Below is a small trained network, with its code and all its weights. Each question gives an input and a class and asks what happens when units are switched off, that is, made to give their printed mean instead of their output.

import numpy as np


def w(rows, s, z=0):
    codes = np.array(rows[::2]) - 128.0
    scale = np.full(codes.shape[1], s)
    scale[-1] = z or s
    return codes * scale


def f(y):
    return y / 2 * (1 + np.tanh(0.7978845608 * (y + 0.044715 * y**3)))


def log_softmax(a):
    a = a - a.max(-1, keepdims=True)
    return a - np.log(np.exp(a).sum(-1, keepdims=True))


def net(x, mask):
    res = np.array(x, float).reshape(1, 3) / 4 @ E
    y = f(res @ A[0][:, :-1].T + A[0][:, -1])
    res = res + np.where(mask, y, B[0][:, -1]) @ B[0][:, :-1]
    return log_softmax(res[-1] @ U[:, :-1].T + U[:, -1])


A, B = {}, {}
E = w([
[57,125,147,169,9,94,87,122],'x0',
[214,155,58,135,162,41,89,129],'x1',
[130,105,215,237,229,70,80,117],'x2',
],0.012)
A[0] = w([
[62,122,168,121,102,162,128,126,239],'n0',
[142,133,80,51,116,109,152,136,245],'n1',
[157,142,40,105,128,112,104,127,165],'n2',
[103,138,156,85,223,125,104,136,100],'n3',
[92,126,112,128,146,97,123,102,67],'n4',
[136,111,101,162,119,33,107,137,95],'n5',
[103,146,148,96,114,134,120,129,59],'n6',
[75,144,133,88,70,196,136,129,131],'n7',
[185,127,146,172,249,135,132,121,201],'n8',
[94,141,142,133,199,162,153,133,167],'n9',
[146,130,60,74,96,144,106,121,194],'n10',
[156,123,157,155,129,138,119,111,21],'n11',
[54,131,182,180,61,110,91,123,179],'n12',
[111,138,127,167,113,21,94,123,254],'n13',
[185,129,114,130,192,79,107,119,197],'n14',
[116,130,160,222,126,32,88,133,200],'n15',
[194,119,54,64,66,89,139,131,150],'n16',
[114,113,131,109,73,203,133,123,187],'n17',
],0.013,0.0031)
B[0] = w([
[128,74,203,133,76,116,145,175,204],'n0',
[117,94,129,70,32,94,112,139,212],'n1',
[135,160,87,99,117,113,108,105,199],'n2',
[149,136,122,124,223,192,119,85,180],'n3',
[126,142,114,174,134,158,115,111,133],'n4',
[98,210,128,205,134,123,128,93,192],'n5',
[130,155,147,139,167,164,141,91,143],'n6',
[72,173,193,146,146,215,154,124,221],'n7',
[120,98,96,89,254,120,117,155,253],'n8',
[142,56,111,100,117,135,130,125,174],'n9',
[128,146,104,87,67,150,110,122,207],'n10',
[137,165,95,144,140,154,130,99,141],'n11',
[197,92,149,181,104,163,145,97,238],'n12',
[125,134,153,147,64,11,134,182,219],'n13',
[58,172,167,142,180,88,141,150,222],'n14',
[183,106,126,202,92,53,131,112,251],'n15',
[139,161,54,66,88,128,128,125,227],'n16',
[68,144,188,143,100,179,128,131,205],'n17',
],0.024,0.017)
U = w([
[156,177,43,31,48,122,98,113,206],'0',
[190,190,117,129,131,151,169,84,25],'1',
[100,227,142,160,140,149,131,47,21],'2',
[90,114,213,108,88,193,193,152,206],'3',
[137,162,96,135,165,56,108,167,152],'4',
[132,76,97,57,199,144,120,150,234],'5',
[253,102,162,194,60,78,162,113,135],'6',
[171,169,90,160,126,171,99,104,2],'7',
],0.0076,0.0025)

Each question gives the input, the list of numbers given to net, and the class t.
The units are the neurons (one row each of A and B). Each row of codes is followed by its name. A weight is (code - 128) times the scale printed after its matrix; where a second scale follows, it is the last column's (A, B and U).
mask holds one flag per neuron, in row order. A switched-off neuron (its flag False) gives its mean, the last column of its row in B, instead of its output. The means were averaged over made-up inputs and are rounded, as every weight is.
A unit's drop is (log p(t) with every unit on - log p(t) with that unit switched off) / (log p(t) with every unit on - log p(t) with every unit switched off).
The circuit of an input: a set's keep is (log p(t) with only the set's units on - log p(t) with every unit switched off) / (log p(t) with every unit on - log p(t) with every unit switched off). Starting from the 12 units with the biggest drops (on a tie, the unit counted first), units are removed one at a time, each time the one whose removal leaves the highest keep (on an exact tie, the one counted first), for as long as the keep stays at least 0.8.
units of the circuit, in order: the units of the circuit, biggest drop first
unit that matters most: the unit with the biggest drop
top k neurons: the k neurons with the biggest drops, biggest first
drop when u is switched off: that unit's drop, to one decimal
input [6,2,-3], class 0: units of the circuit, in order -> (n16)
input [-3,-1,-1], class 5: units of the circuit, in order -> (n15, n13, n7)
input [-8,5,-3], class 0: top 2 neurons -> (n16, n1)
input [-8,-1,-3], class 5: top 3 neurons -> (n8, n13, n3)
input [-8,1,-3], class 0: top 2 neurons -> (n1, n16)
input [-7,4,8], class 4: top 2 neurons -> (n14, n15)
input [-6,4,-2], class 0: top 3 neurons -> (n16, n1, n2)
input [-1,1,0], class 5: top 2 neurons -> (n15, n13)
input [4,1,-2], class 3: top 2 neurons -> (n15, n2)
input [-8,7,8], class 4: top 3 neurons -> (n14, n15, n5)
input [-4,5,1], class 4: drop when n14 is switched off -> 0.7
input [-3,-1,5], class 5: drop when n8 is switched off -> 0.1
input [5,-5,5], class 6: drop when n13 is switched off -> 0.0
input [6,-8,4], class 6: unit that matters most -> n12
